Below is a small trained network, with its code and all its weights. Each question gives an input and a class and asks what happens when units are switched off, that is, made to give their printed mean instead of their output.

import numpy as np


def w(rows, s, z=0):
    codes = np.array(rows[::2]) - 128.0
    scale = np.full(codes.shape[1], s)
    scale[-1] = z or s
    return codes * scale


def norm(h):
    return h / np.sqrt((h * h).mean(-1, keepdims=True) + 1e-5)


def f(y):
    return np.maximum(y, 0)


def log_softmax(a):
    a = a - a.max(-1, keepdims=True)
    return a - np.log(np.exp(a).sum(-1, keepdims=True))


def net(x, mask):
    res = np.array(x, float).reshape(1, 5) / 4 @ E
    u = 0
    for l in range(3):
        y = f(norm(res) @ A[l][:, :-1].T + A[l][:, -1])
        res = res + np.where(mask[u : u + 6], y, B[l][:, -1]) @ B[l][:, :-1]
        u += 6
    return log_softmax(norm(res)[-1] @ U[:, :-1].T + U[:, -1])


A, B = {}, {}
E = w([
[192,146,129,72,243,147,113,97],'x0',
[108,103,143,97,99,234,117,158],'x1',
[154,76,179,68,168,100,141,145],'x2',
[2,99,197,170,111,161,166,138],'x3',
[109,178,135,86,68,165,141,151],'x4',
],0.0085)
A[0] = w([
[118,193,1,83,108,106,181,133,183],'L0N1',
[65,99,66,149,84,40,137,143,73],'L0N2',
[65,157,132,28,111,138,151,80,98],'L0N3',
[169,37,54,20,96,177,152,238,126],'L0N4',
[147,193,170,168,162,108,142,166,68],'L0N5',
[83,49,170,103,134,148,188,133,249],'L0N6',
],0.0077,0.0021)
B[0] = w([
[173,124,147,208,118,82,148,142,227],'L0N1',
[148,182,97,210,164,111,156,113,205],'L0N2',
[131,193,177,140,200,153,193,125,186],'L0N3',
[149,116,76,120,109,73,127,102,246],'L0N4',
[153,91,179,140,112,102,98,67,151],'L0N5',
[188,131,117,152,161,149,163,250,254],'L0N6',
],0.011,0.005)
A[1] = w([
[162,30,91,59,61,11,72,118,49],'L1N1',
[89,55,128,75,144,194,163,238,121],'L1N2',
[147,81,81,49,117,39,65,134,176],'L1N3',
[148,238,1,124,157,62,102,146,78],'L1N4',
[138,63,44,229,204,83,97,219,171],'L1N5',
[185,134,111,177,87,187,107,129,251],'L1N6',
],0.0061,0.0019)
B[1] = w([
[150,1,205,201,137,190,67,70,174],'L1N1',
[190,139,161,60,125,134,191,158,190],'L1N2',
[104,52,89,165,114,153,80,47,182],'L1N3',
[137,127,134,116,42,122,145,171,218],'L1N4',
[138,179,104,128,98,89,191,126,255],'L1N5',
[86,148,129,66,190,122,141,188,195],'L1N6',
],0.01,0.0076)
A[2] = w([
[154,142,209,159,187,77,202,91,161],'L2N1',
[162,129,25,88,113,178,161,219,179],'L2N2',
[34,95,164,74,70,210,195,187,125],'L2N3',
[74,116,117,145,142,158,82,105,6],'L2N4',
[242,252,159,254,62,133,98,103,104],'L2N5',
[71,86,75,200,54,19,144,182,211],'L2N6',
],0.0068,0.0016)
B[2] = w([
[72,181,82,139,158,144,57,93,220],'L2N1',
[51,105,117,54,173,46,217,104,231],'L2N2',
[103,174,254,39,90,82,103,145,194],'L2N3',
[88,127,122,132,137,150,144,111,128],'L2N4',
[118,207,9,122,74,166,100,165,254],'L2N5',
[226,82,100,41,74,131,154,132,240],'L2N6',
],0.0079,0.0074)
U = w([
[49,136,116,140,196,144,47,62,23],'0',
[167,15,114,129,101,122,29,64,53],'1',
[173,160,17,117,79,73,155,192,253],'2',
[53,167,255,75,129,177,142,202,89],'3',
],0.0097,0.0025)

Each question gives the input, the list of numbers given to net, and the class t.
The units are the neurons (one row each of A and B). Each row of codes is followed by its name. A weight is (code - 128) times the scale printed after its matrix; where a second scale follows, it is the last column's (A, B and U).
mask holds one flag per neuron, layer by layer. A switched-off neuron (its flag False) gives its mean, the last column of its row in B, instead of its output. The means were averaged over made-up inputs and are rounded, as every weight is.
A unit's drop is (log p(t) with every unit on - log p(t) with that unit switched off) / (log p(t) with every unit on - log p(t) with every unit switched off).
The circuit of an input: a set's keep is (log p(t) with only the set's units on - log p(t) with every unit switched off) / (log p(t) with every unit on - log p(t) with every unit switched off). Starting from the 12 units with the biggest drops (on a tie, the unit counted first), units are removed one at a time, each time the one whose removal leaves the highest keep (on an exact tie, the one counted first), for as long as the keep stays at least 0.8.
circuit, biggest first: the units of the circuit, biggest drop first
k most important neurons: the k neurons with the biggest drops, biggest first
k most important neurons of layer l: the k neurons of layer l with the biggest drops, biggest first
drop when u is switched off: that unit's drop, to one decimal
input [-1,-8,6,-7,4], class 1: circuit, biggest first => L1N1, L0N6, L1N3
input [-3,-1,4,-5,-5], class 1: circuit, biggest first => L1N1, L0N6
input [5,-6,-3,4,2], class 0: circuit, biggest first => L0N5, L0N6, L2N1
input [3,-2,7,4,-6], class 3: circuit, biggest first => L2N5
input [-4,5,-7,4,-5], class 3: circuit, biggest first => L0N4, L2N3
input [3,5,0,5,-8], class 3: 2 most important neurons => L0N4, L2N5
input [5,-3,5,-1,1], class 0: 3 most important neurons => L2N6, L0N4, L1N4
input [-4,5,7,-5,6], class 1: 2 most important neurons => L0N4, L1N1
input [7,-8,0,-5,-8], class 1: 2 most important neurons of layer 0 => L0N6, L0N2
input [4,-6,-1,6,1], class 0: 2 most important neurons of layer 2 => L2N1, L2N6
input [0,-3,2,3,5], class 3: 3 most important neurons of layer 0 => L0N4, L0N3, L0N1
input [-4,1,1,4,2], class 3: 2 most important neurons of layer 2 => L2N3, L2N5
input [-3,4,5,-8,6], class 1: 2 most important neurons => L1N1, L0N6
input [5,0,3,-7,-5], class 1: most important neuron of layer 0 => L0N6
input [-3,7,3,-5,-5], class 1: drop when L1N1 is switched off => 0.2
input [3,-6,7,2,6], class 3: drop when L1N4 is switched off => -0.1
